Below are the code and all the weights of a small trained network. Each question names an input and a class and asks about switching units off, where a switched-off unit gives its printed mean instead of its output.

import numpy as np


def w(rows, s, z=0):
    codes = np.array(rows[::2]) - 128.0
    scale = np.full(codes.shape[1], s)
    scale[-1] = z or s
    return codes * scale


def f(y):
    return y / 2 * (1 + np.tanh(0.7978845608 * (y + 0.044715 * y**3)))


def log_softmax(a):
    a = a - a.max(-1, keepdims=True)
    return a - np.log(np.exp(a).sum(-1, keepdims=True))


def net(x, mask):
    res = np.array(x, float).reshape(1, 7) / 4 @ E
    y = f(res @ A[0][:, :-1].T + A[0][:, -1])
    res = res + np.where(mask, y, B[0][:, -1]) @ B[0][:, :-1]
    return log_softmax(res[-1] @ U[:, :-1].T + U[:, -1])


A, B = {}, {}
E = w([
[146,151,72,48,173,83,141,92,167,149,94,96],'x0',
[55,199,168,127,134,187,72,114,123,110,110,56],'x1',
[161,98,199,74,106,146,159,67,81,190,114,123],'x2',
[167,193,204,157,168,86,179,135,202,110,50,133],'x3',
[101,147,135,123,87,181,149,122,169,97,216,120],'x4',
[170,135,115,117,56,93,112,62,190,1,124,167],'x5',
[109,144,89,51,48,103,65,137,128,117,142,151],'x6',
],0.0076)
A[0] = w([
[96,126,192,218,103,206,160,150,132,100,140,163,109],'neuron 1',
[114,59,95,80,48,184,118,130,59,170,214,148,136],'neuron 2',
[138,89,213,209,95,178,158,140,96,95,160,122,156],'neuron 3',
[68,130,115,180,205,141,155,253,85,196,144,82,116],'neuron 4',
[162,150,122,149,104,83,105,194,181,99,115,223,209],'neuron 5',
[73,168,146,130,95,175,56,184,86,134,85,132,180],'neuron 6',
[91,139,67,80,159,116,92,97,134,145,82,105,175],'neuron 7',
[184,84,165,99,187,98,144,99,37,213,62,155,193],'neuron 8',
[174,133,105,202,221,120,150,130,147,62,68,120,122],'neuron 9',
[128,96,62,143,69,76,83,108,111,74,190,185,253],'neuron 10',
[144,48,76,170,137,134,104,133,103,92,145,156,110],'neuron 11',
[131,119,151,76,117,199,136,80,137,108,156,56,142],'neuron 12',
[44,174,146,131,143,181,45,174,84,151,146,77,114],'neuron 13',
[202,73,158,161,192,127,182,106,91,221,62,110,80],'neuron 14',
],0.0063,0.0027)
B[0] = w([
[187,108,116,111,91,89,179,111,145,117,99,109,190],'neuron 1',
[81,141,115,111,147,230,22,165,72,255,182,184,227],'neuron 2',
[214,111,99,79,63,100,198,132,148,98,75,116,195],'neuron 3',
[84,152,126,142,167,225,60,173,79,213,195,174,246],'neuron 4',
[152,115,102,105,99,112,172,120,148,109,101,93,214],'neuron 5',
[153,128,141,136,144,109,193,106,178,106,137,86,195],'neuron 6',
[165,117,135,115,124,90,186,111,143,124,92,93,188],'neuron 7',
[202,48,53,49,23,104,165,134,118,63,75,117,254],'neuron 8',
[121,109,86,109,123,157,96,176,121,174,138,155,203],'neuron 9',
[185,101,97,109,102,170,109,170,111,186,126,195,249],'neuron 10',
[128,110,80,106,120,168,70,125,120,210,132,181,164],'neuron 11',
[113,159,141,159,146,149,159,115,121,171,152,92,169],'neuron 12',
[126,171,154,150,123,84,176,85,197,109,129,65,215],'neuron 13',
[173,83,83,46,59,105,155,171,116,124,83,142,239],'neuron 14',
],0.0079,0.0063)
U = w([
[185,114,116,112,99,47,178,111,152,72,85,98,139],'0',
[45,179,166,171,186,155,107,102,137,146,160,104,121],'1',
[141,102,95,120,125,157,85,187,119,164,132,209,134],'2',
[14,15,246,188,217,13,65,110,50,40,183,240,8],'3',
],0.012,0.016)

Each question gives the input, the list of numbers given to net, and the class t.
The units are the neurons (one row each of A and B). Each row of codes is followed by its name. A weight is (code - 128) times the scale printed after its matrix; where a second scale follows, it is the last column's (A, B and U).
mask holds one flag per neuron, in row order. A switched-off neuron (its flag False) gives its mean, the last column of its row in B, instead of its output. The means were averaged over made-up inputs and are rounded, as every weight is.
A unit's drop is (log p(t) with every unit on - log p(t) with that unit switched off) / (log p(t) with every unit on - log p(t) with every unit switched off).
The circuit of an input: a set's keep is (log p(t) with only the set's units on - log p(t) with every unit switched off) / (log p(t) with every unit on - log p(t) with every unit switched off). Starting from the 12 units with the biggest drops (on a tie, the unit counted first), units are removed one at a time, each time the one whose removal leaves the highest keep (on an exact tie, the one counted first), for as long as the keep stays at least 0.8.
units of the circuit, in order: the units of the circuit, biggest drop first
k most important neurons: the k neurons with the biggest drops, biggest first
drop when u is switched off: that unit's drop, to one decimal
input [5,4,-1,0,-1,-2,4], class 0: units of the circuit, in order => (neuron 2)
input [2,6,3,2,1,-2,-1], class 1: units of the circuit, in order => (neuron 8; neuron 10)
input [-7,3,2,-7,-1,-5,4], class 1: units of the circuit, in order => (neuron 13; neuron 14)
input [-5,0,-6,3,-8,1,6], class 0: 3 most important neurons => (neuron 2; neuron 4; neuron 5)
input [8,8,6,-7,-6,-8,-1], class 0: 2 most important neurons => (neuron 8; neuron 13)
input [6,-8,-5,6,-6,-5,-6], class 2: 2 most important neurons => (neuron 4; neuron 9)
input [-6,6,-4,-8,1,0,-7], class 1: 3 most important neurons => (neuron 13; neuron 8; neuron 14)
input [2,-6,-6,3,8,8,6], class 2: 2 most important neurons => (neuron 10; neuron 8)
input [5,3,8,3,8,5,8], class 2: 2 most important neurons => (neuron 13; neuron 6)
input [4,-8,-8,4,3,2,-5], class 2: 4 most important neurons => (neuron 9; neuron 8; neuron 13; neuron 3)
input [-7,4,5,-6,4,-3,-5], class 1: 2 most important neurons => (neuron 13; neuron 10)
input [-8,4,8,-1,3,-4,5], class 1: 2 most important neurons => (neuron 2; neuron 13)
input [4,0,-1,-1,6,6,8], class 2: drop when neuron 10 is switched off => 0.2
input [-8,3,-6,-1,5,-7,6], class 1: units of the circuit, in order => (neuron 13)
